{"in": [[127, 130, 107, 126, 98], [124, 119, 124, 140, 121], [120, 143, 144, 130, 124]], "out": 98}
{"in": [[137, 126, 126, 131, 133, 142], [120, 114, 126, 140, 125, 132], [146, 130, 125, 133, 133, 153]], "out": 142}
{"in": [[133, 116, 125, 106, 127, 115, 138], [145, 127, 134, 129, 137, 108, 134], [144, 132, 134, 137, 137, 115, 129]], "out": 138}
{"in": [[116, 123, 133, 150, 133, 107, 120], [104, 125, 121, 129, 124, 123, 124], [124, 157, 106, 140, 107, 142, 123]], "out": 120}
{"in": [[133, 132, 116, 129, 137], [132, 132, 141, 130, 115], [131, 125, 134, 130, 106]], "out": 137}
{"in": [[127, 124, 144, 123, 118, 144], [121, 125, 137, 131, 137, 156], [120, 128, 127, 107, 141, 125]], "out": 144}
---
[[140 123 115 112 125 133 111 136 117]
 [133 143 129 133 131 120 156 121 151]
 [109 126 111 103 135 135 131 139 117]
 [110 126 138 150 126 130 130 134 134]
 [132 120 121 112 138 127 145 113 130]] => 130

[[134 131 145 115 133 123 148 148 133 108 137]
 [137 120 128 135 124 142 112 140 141 125 124]
 [128 126 128 142 126 127 119 124 133 125 128]
 [128 128 137 129 130 123 134 124 125 120 133]
 [122 136 128 115 132 123 141 116 125 137 133]
 [137 126 145 129 126 134 119 140 156 131 133]
 [122 120 104 149 123 134 104 101 118 142 110]
 [128 128 104 115 128 138 126 124 110 137 119]
 [125 128 120 129 128 127 134 124 118 125 128]] => 128

[[117 128 137 124 130 118 129 123 127 136]
 [124 118 134 130 120 128 124 131 127 134]
 [133 124 113 139 121 128 126 133 123 124]
 [133 138 146 105 138 136 124 133 131 136]
 [129 119 117 140 117 125 130 133 133 122]
 [129 132 125 131 131 123 132 123 130 122]
 [139 121 131 122 120 141 114 143 121 137]
 [112 127 138 126 129 126 135 118 136 134]
 [139 129 131 121 129 134 114 137 112 136]] => 136

[[134 135 121 121 129 127 125 125 135 129 128 133 124 139]
 [118 133 127 127 121 130 143 130 133 120 126 131 133 127]
 [130 128 130 133 129 125 107 131 117 145 129 128 130 111]
 [129 139 133 133 117 117 126 125 128 121 129 136 124 123]
 [132 123 131 131 137 123 127 128 129 121 131 123 128 129]
 [126 142 125 124 123 134 124 135 130 135 127 141 134 130]
 [140 127 126 126 129 142 130 118 128 128 134 127 118 138]
 [116 128 118 118 132 136 134 140 134 132 126 126 140 135]
 [126 127 153 153 125 120 129 120 125 115 126 127 120 122]
 [114 110 137 138 149 121 135 139 123 122 122 113 138 128]
 [138 117 131 130 133 126 132 123 129 114 134 120 123 131]] => 131

[[130 127 127 127 131 128 127 131 126 125 126]
 [147 133 135 151 119 134 112 152 145 119 121]
 [132 127 129 128 128 127 127 129 129 129 127]
 [137 140 134 120 130 133 131 127 127 122 125]
 [123 125 125 126 133 128 130 131 125 127 128]
 [126 129 132 136 125 131 120 119 111 116 141]
 [133 136 129 142 122 129 133 144 115 116 131]] => 131

[[139 136 123 123 127 134 113 127 116 124 138]
 [139 123 125 138 123 137 134 118 128 129 112]
 [127 106 127 131 119 130 134 134 130 138 123]
 [139 121 122 121 145 131 133 129 128 139 119]
 [125 132 133 134 126 144 123 126 126 117 145]
 [113 113 132 126 137 127 131 138 126 129 138]] => 138

[[117 129 134 131 131 122 127 124 109 147 121 118]
 [129 118 138 137 131 131 126 120 122 135 122 126]
 [121 127 106 148 131 152 125 113 126 135 135 149]
 [135 132 131 107 114 117 130 152 142 110 135 123]
 [128 123 129 129 115 136 125 138 130 128 131 134]
 [130 127 149 119 133 105 132 127 123 133 120 105]
 [133 124 125 129 123 135 125 133 137 117 135 136]
 [125 128 129 138 144 124 129 107 121 136 127 122]
 [131 125 127 135 135 137 127 123 127 128 120 135]
 [130 130 118 136 136 135 131 116 133 127 128 135]
 [131 133 124 129 139 132 134 124 128 129 113 131]
 [124 130 144 126 136 114 131 124 111 145 110 110]] => 110

[[126 123 107 139 137 127]
 [129 122 109 135 145 116]
 [135 128 105 138 136 125]
 [125 127 113 144 139 124]
 [129 123 113 137 141 123]
 [127 126 109 138 143 126]
 [135 126 106 135 142 122]
 [128 129 110 137 139 121]
 [126 127 106 133 142 130]
 [129 128 114 143 139 125]
 [128 125 112 141 135 127]] => 127

[[106 142 123 148 127 122 141 145 132]
 [135 130 125 101 123 152 107 126 137]
 [135 127 130 112 121 131 110 125 123]
 [124 120 129 136 121 125 135 120 122]
 [114 123 124 149 124 105 150 127 116]
 [145 112 139 125 117 134 121 109 115]] => 115
---
[[125 127 129 129 128 127 127 127 126 129]
 [131 138 124 112 121 132 108 136 133 118]
 [127 126 130 127 126 129 126 129 125 127]
 [117 119 132 133 128 132 129 122 120 132]
 [132 128 129 137 121 121 113 142 135 129]
 [121 137 123 128 119 125 136 134 126 132]
 [124 120 124 134 129 131 120 134 126 119]
 [122 128 129 111 129 117 124 130 111 125]
 [130 124 125 136 140 132 149 132 128 137]
 [116 129 145 124 135 135 138 122 134 114]] >> 125

[[140 115 129 144 135 120 115 122]
 [147 119 129 144 132 120 110 132]
 [134 112 129 144 127 120 117 131]
 [128 119 132 149 132 116 110 132]
 [122 120 129 156 130 114 110 129]
 [127 119 129 152 123 118 105 139]
 [140 119 128 144 132 120 110 127]
 [148 124 125 144 130 120 110 138]
 [149 123 130 144 132 120 110 139]
 [144 121 118 144 132 120 107 131]
 [140 110 128 144 133 121 110 124]
 [139 119 129 144 132 118 113 131]] >> 140

[[128 113 107 130 153 110 115]
 [137 118 134 115 119 118 118]
 [117 145 117 148 131 140 121]
 [136 122 121 129 130 135 111]
 [135 128 137 120 113 128 117]
 [115 129 108 132 132 106 138]
 [139 156 111 154  99 148 103]
 [139 100 116 139 145 141 116]
 [105 136 118 120  99 119 141]
 [132 132 138 127 126 121 158]] >> 128

[[132 117 125 124 118 137 124 125 126 134 123 109 106]
 [146 117 113 129 135 131 132 117 118 138 127  99 101]
 [123 121 134 121 112 135 121 131 131 129 123 118 115]
 [118 129 138 124 118 129 124 133 134 122 127 136 136]
 [137 121 121 126 129 133 129 122 123 134 126 113 110]
 [141 125 117 135 141 127 134 119 120 136 129 113 115]
 [127 127 129 126 129 129 126 128 129 129 128 127 128]] >> 132

[[142 117 116 119 123 125 127 132 133 127 135 131]
 [136 138 138 126 111 136 123 130 105 122 131 118]
 [112 116 117 128 143 115 127 120 137 131 116 131]
 [137 111 111 122 132 118 130 130 143 129 133 136]
 [134 113 112 114 130 123 124 130 142 131 128 129]
 [138 136 135 120 110 138 121 131 109 123 131 116]] >> 142
